[[146 151 107]
 [145 146 102]]
->
[[151 107]
 [146 102]]

[[ 99 112 124 112]
 [129 106 150 135]]
->
[[112 124]
 [106 150]]

[[155 112 106]
 [110 145 146]
 [152 118 114]
 [155 145 140]]
->
[[112 106]
 [145 146]]

[[134 131 129 124]
 [128 129 123 155]
 [136 119 139 112]
 [116 111 126 110]
 [110 107 116 113]]
->
[[131 129]
 [129 123]]

[[154 128 141]
 [139 105 114]
 [151 115 140]
 [150 142 114]
 [152 143 122]]
->
[[128 141]
 [105 114]]

[[124 120 140]
 [155 136 115]
 [125 129 125]
 [143 134 119]]
->
[[120 140]
 [136 115]]

[[130 142 128]
 [120 144 135]
 [141 100 117]]
->
[[142 128]
 [144 135]]
---
[[105 115 114]
 [112 127 119]
 [114 133 126]]
->
[105 127 126]

[[146 148 113 126 136]
 [104 146 152 154 117]]
->
[146 146]

[[123 109 133]
 [134 113 142]
 [123 117 124]
 [156 106 129]
 [125 136 130]]
->
[123 113 124]

[[117 149 144 132]
 [135 129 123 120]
 [133 126 119 129]
 [123 122 121 127]]
->
[117 129 119 127]

[[146 120 134 104]
 [120 126 120 135]]
->
[146 126]

[[136 134]
 [121 140]
 [127 130]
 [150 124]
 [129 122]]
->
[136 140]

[[132 136]
 [136 142]
 [129 151]]
->
[132 142]
